B:
1: [ -65  111 -302  -87   61 -146    7 -133  343 -151  -24 -146  -45  -27
  175 -155 -544  116    5   41 -117  382 -203   37   -8   17 -196 -180
   41  383 -127  -39 -220   13 -342 -167 -288   88  -84  107 -202  101
  -29   65]
2: [  64  116  304   93  -98  -73   64  -67 -129   18   -5  221  120 -160
  147  137   27   30  358  263  180 -133  -66  317   71 -169 -256  232
  207  -14  124 -191  -30  -64   -2  147  166  137 -147  140  332   17
 -129  -18]
3: [   7 -162  273  206  189 -107  -28  -25 -137  235  101   66  -52  -50
   63  -58  -54  -63   35  164  130 -119 -140   -3  -96  -30 -116  144
  -42   24  -18  -77   24 -199  196  158  -79  -95  -77   23  263  -82
  131   75]
4: [ -54   18  -52  -39   35  -39   32  -63   74   82  113 -138 -179  114
  -41  -34 -103 -106 -117  -60  -43   92  -53 -169 -141   39   32  -82
 -105   58  -61  -56  -61 -145   29  -24  -75  -58   44  -64  -87 -109
   89   56]
5: [ -31   41 -120   23  102 -112  163 -152  173   29  -57 -167  -75  150
  112  -96 -339  149 -130  -92 -141  253 -243 -290  -59   46    0 -216
  161  320  -91   -3 -134  -25 -129 -126 -139  -55 -100   79   12   25
  128  104]
6: [  33   87  159  106  -55 -113    9 -178  -27  -78   32  104   85 -133
   77   12 -150   63  288  213  104 -150  -53  248   19  -92 -285  112
  101  142   10 -143  -69  -94 -114  163   59  131 -154  172  235    8
  -62  107]
7: [  83  -11  -13 -160  -85   45  177  -65 -117  -32  -38  -46  -31  198
  111   98  125  -36 -141 -128  -48  326  -23  -48    4  -20   98   27
  192  -95 -139   23   54  -45   71 -184  109   89  114 -154 -163  137
  -69 -115]
8: [  43  173  667  116   -9    8 -199  -20 -408  132    1  336  -15 -129
  122   -1  237   94  276  403  186 -134  -31  522   51 -384 -101  279
   20 -155   49 -452   72  -13  297  270  286  376 -144    7  335  -97
 -194  -95]
9: [  34  151  422  104 -137   -3    8   42 -146  131   25  265   34 -171
  133  263   52   -4  392  307  191 -268  -25  355   32 -218 -237  275
  121  -80  204 -268  -66 -165   72  186  233  102 -116  101  391  -36
 -135  -89]
10: [  48 -160   -1   11   78  -56  160 -122  -28   58  -43 -138   -2  102
  169  -39  -81   38 -119  -60  -41  232 -144 -145  -55   88  -84  -11
  196  112 -131   70    6  -85    0 -126  -90  -91   42  -48   -1  138
  109   -3]
11: [  40  -18 -110  -27    8  -45  391 -149   59   67  -96 -193  -21  293
   96   64  -59   76 -210 -270 -136  277 -198 -497  -54  116  125 -179
  361  153  -57  119  -38  -24  -23 -202   25 -163   -6   -4   42   77
  161   42]
12: [  88  -80  113   -2   52  -61  108 -197 -214  -28   -6  -16   38  126
   66 -111  149    0  -89  -24   35  198  -69  -20   -7  -19   20   57
  167  -28 -176   -8  120    5  127   -9   57  114   -1  -59    6   59
    5   40]
13: [   7   48   81   18   54 -103  164 -128   45   58 -126  -70   28    5
  240  -69 -112  149   54   53  -16  276 -231  -51    7  -24 -160  -37
  308  190   20  -85  -73   79  -73  -99  -62   -2  -77   75  144   90
   37  -17]
14: [  32    3   19  -78 -110  -27   44 -174  -84  -82  123  -66  -32   29
  -54   -9  152 -173   49   -5   76    7  101   85  -72   34 -107   93
   -8  -95  -76  -42   51 -101    9   64   72   71   92  -66  -70  -28
  -40   52]
15: [ -28   45  -78  136  145 -165  184   13  108  154  148   96  -64  124
  -96   63 -256 -138  -46  -52   62  -44 -225 -358  -61  -15  175  -48
  -10   92   38   41  -90 -181   94   57  -72 -143 -220  126  183 -208
  120  191]
16: [  70 -145   20  -86  -89  110    5  -83 -126  -45   48 -115 -115  197
   75  137  -84   10 -189  -91 -140   74   89   49  -88   35    9   22
  -42   14 -285   32   11 -308   11 -110   82   73  188 -188 -232  192
   -5  -80]
17: [ -48  -15  204   58   56  -51 -319  -65   -1   10   99   11 -105 -223
  141 -135 -270   34  191  347   57  -56   -5  480  -79 -106 -381  130
 -230  149  -99 -255  -97 -182  -80  142 -147  170   -2   10   -5   15
  -65   -5]
18: [  -8 -197   25   87  226  -87  -44  -36  -97  151  185  -44 -154  136
  -70 -129  -93 -168 -235  -31   25   53  -92 -181 -144   33  127   11
 -206   -5 -202   34   56 -227  221   53 -146  -67    7 -100  -60 -119
  144  120]
19: [  26  -40  309  -24 -128   71  -41  -38 -192  116   73  -10  -97  -41
   72  128  213 -106  118  127   89 -121  110  225 -103  -45 -186  199
  -14 -151   18 -173   36 -204  122   86  149   30  150 -126   80    7
  -27 -113]
20: [ -63   62 -111  -78  -58  -30   -5 -109  120  -11  167 -157 -184   89
 -112  -16 -113 -160  -56  -60  -36   -5   43  -99 -156   59  -19  -77
 -174   51  -64  -60  -79 -181  -55   26  -45  -19   69  -51 -142 -128
   48   97]
21: [ -21 -113   82  139  235 -116  120   80    8  299   68   28  -98   84
   74   13 -159  -85 -120    1   54   95 -265 -297  -85  -10   95   16
   30   54   14   15  -37 -168  199  -19 -142 -208  -99    8  179 -101
  170   44]
22: [ -15  164 -127 -171  -60  -17  114 -134   69  -78   10 -124 -112  183
    2  -49  -36  -11 -121 -124  -95  314  -54 -117  -39  -20  104 -142
   70   56 -102  -78  -48   30  -39 -126   22  126   29  -68 -199  -22
  -44    8]
23: [ -20  219  447   18 -242   34 -173  -49 -121   40   87  152  -41 -274
   70  155  135  -44  485  391  196 -343  139  575  -38 -199 -412  279
  -50  -95  200 -403  -76 -145  -19  269  232  208   -7   52  272  -85
 -188  -89]
24: [  33   60    7   53  -32 -107  148 -114   36  -27   39   55   56    4
   52   65 -144  -11  128   45   58   -9 -106  -12    6  -25 -107   40
  149  104    7  -24  -70  -94  -74   38   31   20 -121  116  145    3
  -12   92]
25: [ -21 -230   31   93  298 -100  -29  181   24  286   80   45 -116    2
  191  -20 -291 -104 -152   92   53  238 -259  -75  -74  -21    5   91
  -87   49  -90   42  -42 -219  175 -104 -295 -165  -22  -71   -5   20
  105  -58]
26: [ -19   67  503  152 -156   26  -99    5 -288  249  333  192 -158  -87
 -284  224  383 -370  293  210  292 -714  225  155 -190 -104  -75  321
 -290 -344  217 -275   71 -382  337  470  329  -34   12  -30  399 -392
   21   90]
27: [  11   69 -136  -86   15  -93   44 -172   29 -133   76  -51  -39   95
  -26 -128  -81  -72  -63  -38   -2  231  -45  -11  -25  -12   26  -47
   -5   53 -161  -29  -10   -2  -42  -27  -50  150  -22  -14 -166  -29
  -50  100]
28: [ -86  248 -502  -78   21 -153  271   38  464  -31  104  -23 -107  189
  -81  134 -573 -105 -100 -205 -104  230 -244 -448  -27   29  219 -265
   13  261   29  106 -272 -123 -219 -177 -165 -114 -192  151 -127 -132
   28  157]
29: [  31  104   69  -68   35  -45   64 -146 -104  -46  -39   -1  -33  136
   79 -108   25   75  -82   -9  -32  300 -110    6   20 -111   83  -46
  134   37 -137 -119   25   68   67  -59   57  207  -46  -38  -59   17
  -69    3]
30: [ -56  -60 -263  -26  165  -83  130 -121  243   39  -36 -300 -169  244
  117 -133 -469  143 -322 -194 -254  377 -250 -406 -121  126   72 -314
   54  381 -215   76 -155 -102 -145 -234 -254 -120   -4  -16 -193   74
  192   87]
31: [ -72   91  -75  -58  -69    2   37  -92  152   31   89 -186 -203  135
  -40   46 -208  -22  -74  -78 -123    5  -10 -155 -151   47  -12 -147
  -94  152  -47  -86 -141 -198  -95  -26  -14  -37   49  -28  -87  -77
   72   57]
32: [   2 -165 -134    9  189  -93  164  -37   78  127    0 -158  -83  167
  131  -69 -222  -11 -250 -131  -81  335 -230 -325  -85  100   60  -99
  101  152 -151  121  -40 -110   31 -183 -213 -166   14  -56  -78   66
  162   28]
33: [  57 -114  342   84  -38  -22 -103 -100 -288   72  183   96  -13 -114
  -45   17  261 -217  185  203  223 -275  135  295  -88  -49 -209  306
 -111 -208  -24 -137  122 -222  197  259  123   67   59  -63  167  -83
  -27   33]
34: [  45 -155   48   60  106  -51  282   16  -72  241   13  -41  -42  183
   86  109   34  -97 -170 -136   19  146 -190 -376  -77   67  125   23
  200  -34   -7  112   29 -149  190 -110  -17 -238    5  -58  131    3
  166   -9]
35: [ -31  161  467   45 -206   46 -200   33 -159  133  180  188 -105 -246
  -12  203  167 -166  427  372  227 -447  171  508  -84 -191 -319  320
 -182 -190  208 -378  -43 -252  102  318  230  129   22   -2  274 -174
 -145  -78]
36: [ 153 -122  215  144  -39  -75  235 -168 -242   -5   -7  135  188   27
   99  136   96   13  139   50  129 -122  -68   29   42  -15 -124  203
  321  -19  -44   59   83 -141   65   92  178    5  -99   90  311  119
   10   68]
37: [ -54   46 -190  -73  214 -154   31  -26  114   55   95  -48 -133  123
   -9 -222 -157 -141 -206  -63    6  424 -213 -205  -51  -33  183 -110
  -82   53 -122  -18  -29   47   93 -101 -233   29  -67  -47 -195 -140
   30   84]
38: [  33 -125 -105  -78   42   39  314  -77   83  113 -188 -306 -102  325
  271   73 -202  211 -345 -270 -273  455 -226 -439  -78  133   86 -227
  347  244 -168  122  -80  -85  -66 -367  -70 -181  115 -112 -113  255
  181 -107]
39: [ 126 -165   95   97   -2  -43  244  -15 -180   96   76  124   78  117
   39  234   49 -135   -8  -53  104  -84  -65 -131  -11   19   49  179
  176 -103  -52  138   67 -260  153   13  117 -112  -32   -6  179   58
   50   23]
40: [   7    2   27   -2  -54  -22   15 -167   34  -69    6 -102  -41   28
  112   14 -227  103   40   48  -77   28  -30   83  -55   11 -195  -25
   59  200 -126  -70  -93 -154 -156  -12   -7   67    7   25  -11  107
    7   30]
41: [  17  127  159   23 -135   -6   88   23   -9   66   47  144  -12  -37
   76  263  -90  -28  213  124   76 -139  -31  130   -1 -113 -109  132
   93   -5  109 -128 -101 -201  -16   58  153   33  -72   70  193   -8
  -87  -46]
42: [ 109  -39  521  156 -147    3   60 -221 -354   50  -12  102  110  -98
  104  108  302   61  310  220  163 -332   65  280  -19  -83 -315  273
  240  -73   58 -196   96 -130  106  251  304   95  -22   57  430   49
  -18    6]
43: [ -26   80   98   41  -91  -39  -58 -194   15  -55  103  -66  -74  -23
  -34   -9 -146   11  137  104   -7 -192   49  126 -103  -10 -209   -2
  -75  149  -47 -162  -89 -184 -113  151   52   87  -25   62   73  -61
    8  121]
44: [ -28  122 -330  -94  266 -154  108 -275  210 -180 -207 -241  -71  326
  205 -423 -529  397 -410 -188 -341  815 -401 -319   39  -35  205 -463
  222  520 -387  -10 -122  250 -194 -336 -281  234 -168   45 -330  149
   49  118]
45: [   0  211  172  -26  -28  -96  -68 -146 -106  -70   79  131   -6  -73
  -21 -128  120  -64  191  189  147   54  -20  273   22 -187  -80  102
   -6  -62   10 -257   20   76   65  158   90  285 -109   42   68 -143
 -155   59]
46: [ -64  -55 -358 -178   22   11  147   27  260   68   94 -287 -253  265
   -4   64 -281 -147 -340 -278 -188  327  -79 -404 -167  161  158 -210
  -91  111 -145  131 -124 -220  -68 -273 -191 -195  164 -160 -357   13
  130  -14]
47: [ 115 -164  415  204   -1  -61   89  -81 -341  154  100  188  105  -76
   37  128  256 -128  209  177  251 -313    1  138  -31  -51 -169  333
  134 -176   41  -49  132 -217  242  244  187  -38  -52   31  407  -26
   36   41]
48: [ 121 -180  539  111 -182  148 -178  -36 -431   57  108  164  -16  -87
   97  285  155  -16  211  275  106 -453  236  543  -64 -122 -283  387
  -92 -174 -129 -173   89 -454  159  228  309  159  141 -123  177  150
 -101 -126]
49: [ -15 -137 -197  -21   62  -40  110 -106  111   34  108 -228 -152  215
  -31  -16 -235  -82 -251 -187 -128  115  -61 -323 -159  157   59 -140
  -65  150 -193  121  -56 -244  -39 -101 -132 -149   84  -76 -170    8
  167  105]
50: [ -31   23 -335  -87  109 -125  113 -132  304 -105  -71 -213  -51  101
  199 -143 -519  147 -152  -85 -182  484 -246 -155  -19   74  -83 -236
  132  392 -189   58 -179    6 -284 -258 -289    6  -44   55 -237  160
   43   46]
51: [ -39  138 -170 -165  -32  -52  -16 -168  135 -146   42 -150 -108   69
   24 -147 -164  -10  -53  -22  -82  299  -31   49  -51  -10  -53 -121
  -41  136 -143 -105  -82   20 -145  -87  -90  170   32  -38 -260   -3
  -67   42]
52: [   1  -43  134   -1  -39  -19   16  -66  -61   88   98  -54  -82  -16
   27   37   62 -126   63   67   71  -50   21   54 -103   13 -145  102
  -18  -42    2  -88    1 -168   57   67   22  -37   71  -54   57  -39
   31   -3]
53: [ -29  -52  -38  -41   24  -15  167    7  103  173   13 -164 -137  117
  112   79 -106  -60 -120  -98  -55  183 -125 -253 -120   79  -14  -62
   92   69   10   11  -79 -149    9 -139  -86 -194   83  -73  -18   13
  120  -49]
54: [  93 -309  -76  -73  181  -16  356  125  -17  247 -185 -122    6  197
  419  116  -73   30 -316 -182  -75  654 -327 -336    6   96   72   21
  424   20 -112  240   23  -53  115 -449 -195 -275  126 -173  -82  333
  129 -244]
55: [  -6   35  -47  -21   11  -15  127 -200   -9   -5   42 -186 -155  298
  -81  -61  -85   42 -247 -194 -160  102  -62 -329 -124   50  177 -201
   20  136 -181  -19  -20 -111   28  -39   48   16    6  -53  -77  -59
  121  129]
56: [-165   20 -570 -164  247 -246   79  -44  564   26   61 -348 -174  -17
  105 -341 -505 -152 -177 -104  -65  663 -319 -340 -122  189 -113 -278
  -58  325  -31   88 -222  112 -269 -284 -610 -221    6   24 -350  -72
  138   97]
57: [  82 -158  152    6   -4  -54   25 -139 -258    5  160   36   25   -6
  -53  -38  294 -254   43   52  192  -49   84  120  -63   19  -88  240
  -23 -223  -99    4  166 -135  192  139   69   38   83  -96   27  -43
  -12   55]
58: [  -6   87  208   15  -91  -20  -50  -52  -16   36   27   45  -33 -137
  135   71  -74   18  240  220   72  -65  -14  287  -31  -99 -287  131
   33   50   62 -206  -87 -124  -62   80   51   88  -15   38  134   21
  -77  -49]
59: [  77   93  -32  -31 -126  -20  249   61    1    4   44  191   54   88
   54  339 -100  -96   89  -26   57   15  -71  -26   57  -89   76  115
  184  -59   41   45  -62 -194    4  -66  162   16  -80   48   84   49
 -106  -43]
60: [ 116 -250  291  152   38  -38  126 -113 -283  123   28   42   70   25
  116   74  140  -32   34   63  111 -114  -47   15  -48   24 -138  215
  176  -58  -86   33  113 -214  173   89   91  -76   16  -30  249  100
   90   14]
61: [ -27  113   65  -73 -114  -17 -113 -108   63  -80   49  -38  -71 -120
  105  -10 -156   13  189  185   15   29   35  336  -46  -64 -298   59
  -56  104  -33 -201 -111 -103 -164   40  -13  162   35   11  -59   39
 -110  -31]
62: [ -27   25  133   43   52  -65   23  101   21  201   82   98  -75  -76
   94  100  -86 -129  114  145  125   17 -124   50  -48  -86  -89  132
   -9  -35  113 -112  -75 -146   97   31  -49  -72  -51   11  147  -88
    0  -49]
63: [ -13  127  287  -21 -217   65  -81  -29 -137   75  182   73 -137  -48
 -102  199  185 -188  214  144  122 -337  186  243 -115  -98 -125  187
 -163 -185   94 -242  -14 -261  103  217  246   86   76  -61  123 -160
  -82  -26]
64: [  66 -303   -3  114  262  -96  191  212  -73  310   98  132  -22  102
  130  155 -133 -219 -191  -41  115  179 -251 -267  -37   21  158  168
   56 -101  -63  209   36 -282  284 -122 -173 -272  -30  -77   80   31
  130  -46]
65: [   3   84 -173  -41   32 -106  224  -92  185  -26  -72  -72   10   99
  163    5 -303   94  -37  -68  -77  325 -233 -179   18   11  -25 -126
  242  232  -41   28 -135   12 -161 -176 -105  -21 -101   89  -12   89
   18   33]
66: [  10  -67 -233 -125   29  -75    0 -225  110 -189   26 -213  -41   62
   98 -195 -235   18 -117  -45  -95  350  -45   42  -51   94 -150  -97
   10  199 -273   43  -42  -33 -198 -135 -196  106   79  -48 -305  146
   -7   66]
67: [  85   37 -304 -102 -119  -85  367 -155  148 -175  -32  -65  116  155
   89  152 -188   -7  -13 -191  -51  250 -112 -202   48   93  -14  -64
  336  136  -82  192  -74  -55 -221 -198   18  -30  -38   76  -75  174
  -31   55]
68: [  30  217 -142 -102 -233  -22  152  104  125  -81  156  229   21  -22
  -45  399 -169 -235  230   36  120  -91   36  132   53 -106   -4  153
    9 -104  109   -6 -138 -244 -103   -5  148   64  -71   72   -5  -37
 -208  -25]
69: [  81 -133  249  -35  -69  -14  -24 -137 -262    6   78    0   31 -103
   77  -31  341 -177  137  143  191   12  107  300  -49   -6 -254  281
   52 -209  -53  -87  145  -74  130  102   78   80  145 -119   33   49
  -62  -57]
70: [  67  -13   29  -32 -201  -31  124 -348  -99 -183   93 -150   42   52
  -89   -3  177  -85  106  -50   42 -145  155   33  -84  117 -207   53
  104    0  -96   -5   59 -111 -102  123  159   58   87    2   25   21
   11  141]
71: [  -4   14  -98 -113  -72   -7  123 -176   21  -21   85 -215 -133  187
  -79  -25   62 -120 -144 -165  -66  122   33 -211 -133  100   40  -97
    2    5 -103    1    1  -99   -6  -48   22  -30  121 -104 -149  -52
   71   64]
72: [ 123 -123  116 -162  -83   54   55  -81 -227  -69  -61  -21   46   33
  239   40  216  -33  -26   33   35  347   34  274   34  -39 -131  196
  196 -153 -181  -11  114  -23   65 -156   73  162  190 -198 -179  258
 -137 -197]

[-150  -40   45  -37 -140   35   57   77   13  -40    5 -117  193  145
  -31  -83   27 -184  -70  -49  -20 -132  -18  -36   93   -3  -16  240
   61  -44  -24   69  -16]	39
[-220 -241   93   77  232 -417  285  327 -215  206 -216   66  -41   58
   75  -36   24  -56  239 -357  203  185  270  -25  441  -62  332 -408
  -26 -167   30   83  371]	44
[ 215   54 -176  411 -133  102  166  112 -104   -8  202   -9  -32  -95
  -34  423 -127  336  184    6 -346   -8   46 -480 -242  -12  248 -254
 -205 -132  235  209  -48]	1
[-258 -169   30  -44  -48 -282  218   91   16  230 -113  -94  126   31
  460 -552  188 -151 -340 -312   14 -133   63 -256  444  361  333  306
  114  -75   73    5   91]	5
[-324  -28 -175 -219   97 -294  167   50 -162 -212 -250 -119  145  306
  206    7 -101  -53 -107 -125 -471  -61  178   28  266   34  220   77
  344   69  -76  162  116]	41
[  18   59   91 -125 -406  -10   13 -276 -207   49   93 -129  -18  293
  405 -350   55 -378 -442  -88  320 -199  -51 -470  222  210 -103  645
 -205   84  -77  247 -164]	54
[ 339  -19 -110  328  -58  199  -90  129   48   83  126   26   56 -289
 -266  369   46  346  273  105 -187  -96  -61 -124 -374  -52  155 -319
  -85 -163  249   12 -115]	31
[-179  -90  130 -184 -128 -119   69  -98  -35  184 -144  -73  104   96
  350 -499  207 -309 -304 -181  292 -214  -17  -90  334  273   33  457
  106   23  -88   -9  -45]	32
[  -5 -102  -16  -80   33 -176   51 -125  -97   69  -70  -78    9   74
  501 -294  143 -113 -300  -91 -158  -69  166 -196  301  362  225  245
  104  157  -29   47   41]	23
[ 240   22 -153   62 -129   39 -152  -43 -116  -42   78  -32   55   60
  -92  114   -8   77  -44   30  -32  -93  -53 -124 -166  -83   31  -15
  -72  -77  115  155  -60]	58
[ -87    0  -41 -521   81 -339 -139 -265 -329  -20 -495   16  -30  197
  281 -129   93 -150 -110  -65   99 -207   89  207  260   94   55  136
  368  168 -184   83  -97]	17
[-280  -36  -81  532  -56  182  506  456  224  -42  207 -105  266 -102
 -173  332 -141  248  292  -92 -609   -1   53 -291 -129  -12  270 -185
   19 -237  189   36  117]	28
[  93 -225  414  -21  -59  135 -112  -57   62  161  189 -121   61   68
  184 -398  282 -543 -198   13  443   31  125   17  341  211 -180  431
 -199  176 -165  -78   92]	7
[ 199   23 -214 -122 -127 -147 -203  -73 -244  -77  -60  -46   20  145
    1   59  -32   78 -135  -20  -88 -124  -32 -160  -45  -78  137    4
   -9  -64  144  233  -89]	38
[  91  -31   19   40   80  -23   58  -94 -128  100 -132   46  -56  -72
  163  109   82   52  124   -4   15  -59  120  -11   15  127   82 -103
   83   79  -62    5   -8]	33
[-391 -115  -62 -116   47 -341  325   52  -92  -12 -148 -141  122  274
  541 -386   17 -195 -351 -279 -293  -32  212 -219  511  300  311  299
  213   69  -63  118  198]	65
[-282 -215  -19 -297  385 -417   56  120 -112   43 -465   17  111   83
  150 -167  134  -83   65 -199  -93    8  240  429  406   55  248 -192
  463   42 -123  -81  259]	55
[ 371   78 -183  388  -82  184   19   12 -104   42  144   61  -68 -195
 -134  493  -66  405  283   91 -194  -50   -8 -281 -409  -51  136 -361
 -156 -103  192  127  -98]	52
[-286   -2 -187 -419  113 -476  115 -144 -336  -98 -472  -30    3  314
  442 -154  -31  -71 -202 -196 -220 -134  177   26  381  144  249  108
  409  131 -137  179   50]	60
[ -37 -132  227  295   29  151  197  172   73  259   65   60   68  -98
 -151  -21  129 -139  279 -123  488   40   32  107   27  -56 -112 -129
 -118 -136  -87 -110  189]	37
[-271  -62  -12  337 -131   97  336  402  202  148   60  -36  290 -104
 -248   -6   10   95  194 -210   -6 -126 -125  -92  -73  -76  139  -71
   37 -362  159  -32   79]	15
[-122 -301  366  -32   93 -116   54  116   30  282   -3  -46   77   63
  196 -514  289 -487 -122 -213  552   91  166  119  506  167  -16  206
  -84   22 -143 -110  284]	29
[  91   37 -226  449 -128    0  279  211 -128  -36  222  -35   -5   16
  -16  365 -201  308  134 -107 -373   58   69 -542 -147  -62  314 -277
 -242 -203  258  277   85]	2
[ 249   11 -144  539 -186  318   94  228   93 -155  507 -142  135   -6
 -230  415 -161  200  101  112 -503   80   28 -424 -316 -104  113 -111
 -318 -125  242  197   52]	67
[ 302  -49   45  124    4  106 -104  -85 -113   36   86    1  -62  -66
   29  199   70   24  103  103    7    1  105  -86  -84   47   14  -91
 -110   89    4   58  -29]	66
[ 108 -162    9  -82 -124 -145 -145  -60  -22  174   62 -102   94   69
  312 -557  234 -217 -464 -154  205 -115  -17 -194  276  255  148  368
  -64  -31   99   44   38]	42
[  -1 -148  230  -25  -99   26   34 -122   93  267   16  -94   58 -104
  466 -488  320 -261 -310  -63  152 -177   51 -201  293  477   92  470
   15  130  -44 -110  -85]	35
[-259 -217   73  -57  -36 -239  187   45   85  191   -5 -155  173  109
  587 -739  239 -309 -532 -291  -10  -86  112 -245  546  461  281  504
   96   22    9  -28  165]	11
[ 573  -55 -170  392   18  298 -277   48   74  -26  346  -11   62 -196
 -300  324   51  277  133  198 -196   52   -7  -20 -434 -109   37 -305
 -192  -75  215   11   42]	70
[ 110   32 -321  247  -87 -168  146   75 -215   -6   80   -6   -7  118
  106  108 -139  250  -72 -186 -183   11   42 -400  -56  -48  295 -197
 -124 -195  201  280  125]	13
[  62   -1  -75   34   28    2   24    5  -61   33 -149   16   33 -129
   11  230   45  197  177   37 -235 -156   41  -25 -104   71  166 -146
  169   -4   55   13 -117]	49
[ -33   40 -228  193  -90 -113  222  139 -170  -84   20  -42   37  103
   40  267 -174  225   66 -114 -383  -27   69 -371  -43  -44  294 -165
  -35 -136  169  261   39]	9
[ 167 -126   49  534  130  116  215  281  -13  156  207   84  -22 -145
 -225  337  -17  151  421  -86  121  220  157  -75 -115 -150   93 -517
 -259 -170   80   17  292]	45
